Below is a small trained network, with its code and all its weights. Each question gives an input and a target symbol and asks what happens when units are switched off, that is, made to give their printed mean instead of their output.

import numpy as np


def w(rows, s, z=0):
    codes = np.array(rows[::2]) - 128.0
    scale = np.full(codes.shape[1], s)
    scale[-1] = z or s
    return codes * scale


def norm(h):
    return h / np.sqrt((h * h).mean(-1, keepdims=True) + 1e-5)


def f(y):
    return y / 2 * (1 + np.tanh(0.7978845608 * (y + 0.044715 * y**3)))


def softmax(a):
    e = np.exp(a - a.max(-1, keepdims=True))
    return e / e.sum(-1, keepdims=True)


def log_softmax(a):
    a = a - a.max(-1, keepdims=True)
    return a - np.log(np.exp(a).sum(-1, keepdims=True))


def net(x, mask):
    ids = ['βδεζθλξπστψω'.index(c) for c in x.split()]
    T = len(ids)
    res = E[ids] + P[:T]
    u = 0
    for l in range(3):
        q, k, v = (norm(res) @ M[l].T for M in (Q, K, V))
        z = softmax(np.where(np.tri(T) > 0, q @ k.T / 3**0.5, -1e9)) @ v
        res = res + np.where(mask[u], z, O[l][:, -1]) @ O[l][:, :-1]
        u += 1
        y = f(norm(res) @ A[l][:, :-1].T + A[l][:, -1])
        res = res + np.where(mask[u : u + 4], y, B[l][:, -1]) @ B[l][:, :-1]
        u += 4
    return log_softmax(norm(res)[-1] @ U[:, :-1].T + U[:, -1])


Q, K, V, O, A, B = {}, {}, {}, {}, {}, {}
E = w([
[155,184,135,201,135],'β',
[140,127,96,229,163],'δ',
[51,2,96,117,67],'ε',
[189,132,111,4,131],'ζ',
[210,49,110,33,134],'θ',
[191,150,77,96,66],'λ',
[48,173,220,103,14],'ξ',
[157,163,92,167,72],'π',
[236,208,120,123,141],'σ',
[143,131,79,220,177],'τ',
[185,181,141,145,171],'ψ',
[71,208,51,233,129],'ω',
],0.0062)
P = w([
[140,164,3,148,171],'0',
[196,78,214,97,133],'1',
[148,177,37,128,160],'2',
[196,81,204,97,139],'3',
[143,184,58,139,148],'4',
[191,82,204,98,142],'5',
[141,189,73,148,141],'6',
[187,81,198,97,142],'7',
[138,190,83,157,130],'8',
[184,82,195,96,138],'9',
[139,189,90,166,125],'10',
[180,81,201,98,138],'11',
[140,189,96,176,116],'12',
[181,77,200,99,137],'13',
],0.0061)
Q[0] = w([
[52,5,38,80,187],'0.h1',
[1,132,49,77,47],'0.h1',
[62,15,49,226,125],'0.h1',
],0.003)
K[0] = w([
[253,67,98,159,177],'0.h1',
[40,134,59,94,112],'0.h1',
[139,25,108,132,140],'0.h1',
],0.0046)
V[0] = w([
[183,154,162,174,218],'0.h1',
[227,85,2,112,160],'0.h1',
[116,204,173,119,92],'0.h1',
],0.0031)
O[0] = w([
[114,222,87,143,165,49],'0.h1',
[205,142,20,141,212,70],'0.h1',
[151,255,251,181,29,249],'0.h1',
],0.0025,0.0012)
A[0] = w([
[152,1,232,194,252,5],'0.n1',
[38,144,104,205,97,61],'0.n2',
[99,228,77,214,139,162],'0.n3',
[110,79,241,36,153,21],'0.n4',
],0.0057,0.0021)
B[0] = w([
[127,2,85,206,202,171],'0.n1',
[157,96,148,73,161,154],'0.n2',
[145,145,23,108,122,252],'0.n3',
[57,217,122,56,101,230],'0.n4',
],0.0076,0.0021)
Q[1] = w([
[50,176,109,122,69],'1.h1',
[177,212,135,78,105],'1.h1',
[128,125,136,1,105],'1.h1',
],0.009)
K[1] = w([
[29,169,163,208,30],'1.h1',
[192,187,181,83,108],'1.h1',
[62,153,96,2,81],'1.h1',
],0.0087)
V[1] = w([
[84,24,45,137,156],'1.h1',
[201,2,217,92,202],'1.h1',
[110,94,104,121,186],'1.h1',
],0.0033)
O[1] = w([
[150,107,253,159,70,5],'1.h1',
[29,227,166,94,60,4],'1.h1',
[166,161,173,80,112,40],'1.h1',
],0.0044,0.0016)
A[1] = w([
[169,97,160,102,82,141],'1.n1',
[126,139,211,94,114,115],'1.n2',
[118,78,132,160,94,69],'1.n3',
[149,78,2,133,148,2],'1.n4',
],0.0073,0.0032)
B[1] = w([
[117,151,82,174,119,192],'1.n1',
[177,125,113,132,152,203],'1.n2',
[138,236,145,103,105,119],'1.n3',
[254,147,127,88,240,251],'1.n4',
],0.009,0.0027)
Q[2] = w([
[4,126,162,60,105],'2.h1',
[24,128,99,145,106],'2.h1',
[80,161,189,9,130],'2.h1',
],0.0042)
K[2] = w([
[1,157,235,54,33],'2.h1',
[152,181,206,192,36],'2.h1',
[103,231,182,15,132],'2.h1',
],0.004)
V[2] = w([
[104,253,134,85,246],'2.h1',
[88,159,169,23,59],'2.h1',
[200,53,90,82,77],'2.h1',
],0.0028)
O[2] = w([
[68,71,181,148,55,239],'2.h1',
[252,111,174,215,124,124],'2.h1',
[60,115,78,169,144,249],'2.h1',
],0.0026,0.0013)
A[2] = w([
[242,211,61,61,225,2],'2.n1',
[171,136,254,175,147,43],'2.n2',
[116,65,175,217,71,4],'2.n3',
[52,230,233,219,53,35],'2.n4',
],0.0052,0.0022)
B[2] = w([
[18,213,109,177,105,255],'2.n1',
[2,151,46,8,166,133],'2.n2',
[36,219,170,118,78,127],'2.n3',
[229,132,156,220,219,173],'2.n4',
],0.005,0.0055)
U = w([
[70,161,170,207,191,22],'β',
[114,80,121,173,158,139],'δ',
[53,88,130,137,80,254],'ε',
[111,142,102,30,87,87],'ζ',
[161,48,98,77,126,170],'θ',
[156,129,51,100,27,114],'λ',
[164,164,195,93,121,152],'ξ',
[170,138,125,246,92,53],'π',
[48,219,88,142,102,118],'σ',
[124,77,122,170,166,130],'τ',
[58,108,131,73,194,148],'ψ',
[184,144,54,116,204,124],'ω',
],0.013,0.0052)

Each question gives the input, a string of symbols that net reads in full, and the target symbol t.
The units are the heads (3 rows each of Q, K, V and O) and the neurons (one row each of A and B). Each row of codes is followed by its name. A weight is (code - 128) times the scale printed after its matrix; where a second scale follows, it is the last column's (O, A, B and U).
mask holds one flag per unit, layer by layer, with each layer's heads first. A switched-off unit (its flag False) gives its mean, the last column of its rows in O or B, instead of its output. The means were averaged over made-up inputs and are rounded, as every weight is.
A unit's drop is (log p(t) with every unit on - log p(t) with that unit switched off) / (log p(t) with every unit on - log p(t) with every unit switched off).
The circuit of an input: a set's keep is (log p(t) with only the set's units on - log p(t) with every unit switched off) / (log p(t) with every unit on - log p(t) with every unit switched off). Starting from the 12 units with the biggest drops (on a tie, the unit counted first), units are removed one at a time, each time the one whose removal leaves the highest keep (on an exact tie, the one counted first), for as long as the keep stays at least 0.8.
circuit, biggest first: the units of the circuit, biggest drop first
most important unit: the unit with the biggest drop
top k neurons: the k neurons with the biggest drops, biggest first
top k neurons in layer l: the k neurons of layer l with the biggest drops, biggest first
input ξ ζ λ θ σ σ ξ ξ ξ ψ ξ ω θ, target σ: circuit, biggest first	2.n1, 1.h1
input λ θ ε ε ξ, target ω: circuit, biggest first	1.h1, 1.n4
input π ξ ξ ζ θ σ π ξ ζ ξ ε ξ ω ζ, target ζ: circuit, biggest first	0.n4, 1.n4
input ψ θ ε ε θ σ ψ, target σ: circuit, biggest first	2.n1
input σ ξ ξ ξ ω ξ ξ ξ β π ξ, target π: circuit, biggest first	2.n4, 1.n4, 2.n1
input θ ξ β ξ ξ ξ τ ξ σ ξ ξ ε ω, target ω: circuit, biggest first	1.n4, 0.n3
input ε ψ ζ σ ε ξ ξ ξ ε ξ ξ δ ε, target π: top 4 neurons	0.n4, 0.n3, 1.n3, 1.n4
input ε ζ β λ ε, target σ: circuit, biggest first	1.n3, 1.h1, 0.n3
input ψ ε ψ ε ξ σ ξ ε ξ ω σ π, target π: circuit, biggest first	0.n3, 1.n4, 2.n1, 1.n1
input ζ ξ λ ξ ψ ψ ξ σ ξ σ λ ξ ω, target ω: circuit, biggest first	0.n3, 1.n4
input ε ξ π ξ ξ, target λ: top 2 neurons	0.n1, 1.n4
input ξ ψ ξ σ ξ ω ξ, target π: top 2 neurons	1.n4, 2.n4
input ξ β β θ ε ε ψ ψ σ ε, target ε: circuit, biggest first	1.h1, 1.n4
input ε ξ θ β θ β ξ θ ξ ξ θ ω τ π, target π: most important unit	1.n4
input σ ξ ε ξ ξ ξ τ ξ ε, target σ: top 3 neurons in layer 0	0.n3, 0.n1, 0.n4
input ω ε θ ψ ω ε ξ, target ω: top 3 neurons	0.n4, 1.n4, 0.n3
input ξ ξ σ ξ ξ ε ω ε ξ ξ ε, target λ: top 3 neurons	0.n4, 0.n3, 1.n3
input ξ λ σ τ θ λ σ β ε, target ω: top 3 neurons	1.n4, 0.n1, 0.n2
input σ ε ξ ψ ε ξ ξ ξ ε β, target β: top 2 neurons in layer 2	2.n4, 2.n2
input δ σ ξ ζ ψ ε ξ σ ξ ε, target ε: top 2 neurons	1.n4, 0.n1
